Each row is followed by its group and then its class within the group.
[  5.0  -2.1  -9.3  12.6   4.8 -33.3 -32.3  -3.7   3.5  10.2  19.4 -17.1
  -6.3  28.0 -40.7 -42.1 -10.9  19.4  -1.7   8.2  30.1 -26.1   5.9 -15.4
  14.2  -7.1 -21.5  -5.5]
H:[80]
[ -2.6  -7.8 -10.3  12.6   7.6 -33.0 -29.8  -7.5  10.9   1.2  12.7 -19.3
  -7.8   8.5 -34.7 -22.5 -10.3   9.8  -2.3  11.6  25.6 -36.9   5.2  -9.1
  13.7  -6.0 -16.7   4.4]
H:[80]
[-12.9  -4.4 -13.3   0.3  13.1 -26.5 -51.3  -1.1  18.5  -2.6  24.1  -3.1
 -12.4  -6.3 -13.8   9.6 -12.2  12.1   7.6  11.0  51.0 -33.9   7.9   1.2
  13.9   0.8  -5.8   7.6]
S:[81]
[ -6.7  18.0  -9.1   6.4   0.8 -27.6 -33.0  -6.7  13.0 -12.4  19.8 -20.3
 -10.4  23.8  -0.8 -13.7 -23.5  11.9   8.1   3.3  66.3 -24.8   7.6   4.3
  14.9   0.7 -39.2  23.5]
H:[80]
[  7.7  -6.0 -11.2  30.0   7.9 -60.7 -52.2  -6.4  20.7  -5.4  30.1  -3.1
   7.1 -12.4  -3.4 -30.0 -14.6  11.3  -2.9  14.0  19.7  -6.2  13.7  13.7
 -18.9   3.2  11.9  -2.5]
P:[66]
[-18.4 -12.1   6.4  36.6 -14.3 -22.6  -3.8  17.1   4.3  -2.0  14.2  -8.2
 -11.1  35.0   4.4   5.5 -20.7  30.6  11.5  -6.3  47.4 -20.6  -9.0  19.7
  -3.7 -11.1  17.6 -11.1]
G:[52]
[-16.0  -3.4 -20.0  11.6  16.3 -23.0 -47.0  -0.9  11.5  -1.9  20.3  -9.6
 -23.6 -23.9 -53.5  -0.9   2.9  13.1   5.2   9.7  61.3 -35.3  11.6   0.3
  21.1  -6.3  -5.6  30.6]
S:[59]
[-27.9  -2.3  13.0   4.7 -18.7  -9.8 -16.0  14.1   1.1  -4.5  -5.0   3.5
 -19.5  25.8  22.0  28.6 -19.7  15.8  11.4   2.6  54.4 -28.6   1.6  26.0
  27.9   7.3  12.8   5.1]
G:[52]
[ -5.1  -4.8  -7.1  31.5   2.7 -39.2 -30.8   2.8   7.8  -4.0  16.6 -13.2
 -29.7  18.8 -28.0 -36.8  -8.6  23.7   8.1   6.7  49.5 -21.2  11.6  14.2
   4.2  -6.7 -11.8  10.5]
H:[80]
[ -8.5  10.8 -15.6 -10.2  20.1 -11.8 -36.1   0.5  18.2  -1.5  29.0   1.3
 -13.0 -10.2 -26.3   1.3  21.8   9.9   7.9   1.5  55.4  -8.7   8.7  -5.8
  13.9  -0.3 -21.9  32.4]
S:[67]
[ -5.4  -2.2   0.4  17.9   6.3 -20.3 -24.1  -5.6   5.0  -0.2  50.1 -34.1
   4.3  43.7 -32.9 -27.9   2.4  13.9   3.3  -1.8  43.1 -12.8   1.5  -4.4
   7.2  -5.5 -28.7  -6.3]
H:[80]
[-12.4  -2.8 -12.9  18.6  14.3 -36.0 -38.1  -0.4  12.6  -3.8  31.4   1.6
 -17.4   4.2 -25.9   1.9   0.4  12.3  10.9   3.7  50.3 -23.1  11.6  13.0
   5.2 -10.4   6.3  15.8]
H:[72]
[-37.2   4.3 -23.2  21.0  15.9   0.3 -43.2   2.4  18.5  -2.8 -11.4  12.1
 -45.8 -62.7 -22.9  35.6  19.6   3.6  17.5  14.5  61.4 -40.1  18.1  28.6
  31.4   1.2  19.0  61.3]
S:[59]
[ -3.5 -11.7  -0.9  26.0  -6.7 -39.0 -40.8 -10.4  16.7  -9.9  22.3 -35.9
 -11.3  12.2  -5.9  -4.3 -25.1  10.3   3.8   1.0  41.0 -39.4   9.0   9.4
  11.3  -2.6  -2.2  -5.1]
H:[75]
[-14.3  -2.9   7.8 -11.4   7.9 -19.2 -25.8  15.0  -5.0  11.9  11.1  -3.6
  -0.6  50.5 -39.6 -22.7 -14.4  33.5   5.7  -1.2  44.7 -24.4  -4.1 -16.3
  24.4   1.1  -8.8 -12.0]
G:[52]
[-26.7  -2.5 -26.1  -7.0  12.7  29.0  -4.8   5.6   8.7   0.1  40.3 -15.3
 -24.2  41.9 -82.6   5.3  32.6  13.3   7.8 -25.4  55.5 -26.2  -6.3 -36.3
  40.3   1.2 -28.2   9.8]
S:[59]
[ -8.1  -5.7 -11.4  28.3  11.8 -28.7 -37.3  -4.0  13.8  -0.3  33.4 -18.5
  -5.7   6.6 -51.1 -25.4  -1.2   9.6   6.6   4.1  48.3 -26.7   4.3  10.5
   7.2 -18.5  -2.7   5.2]
H:[72]
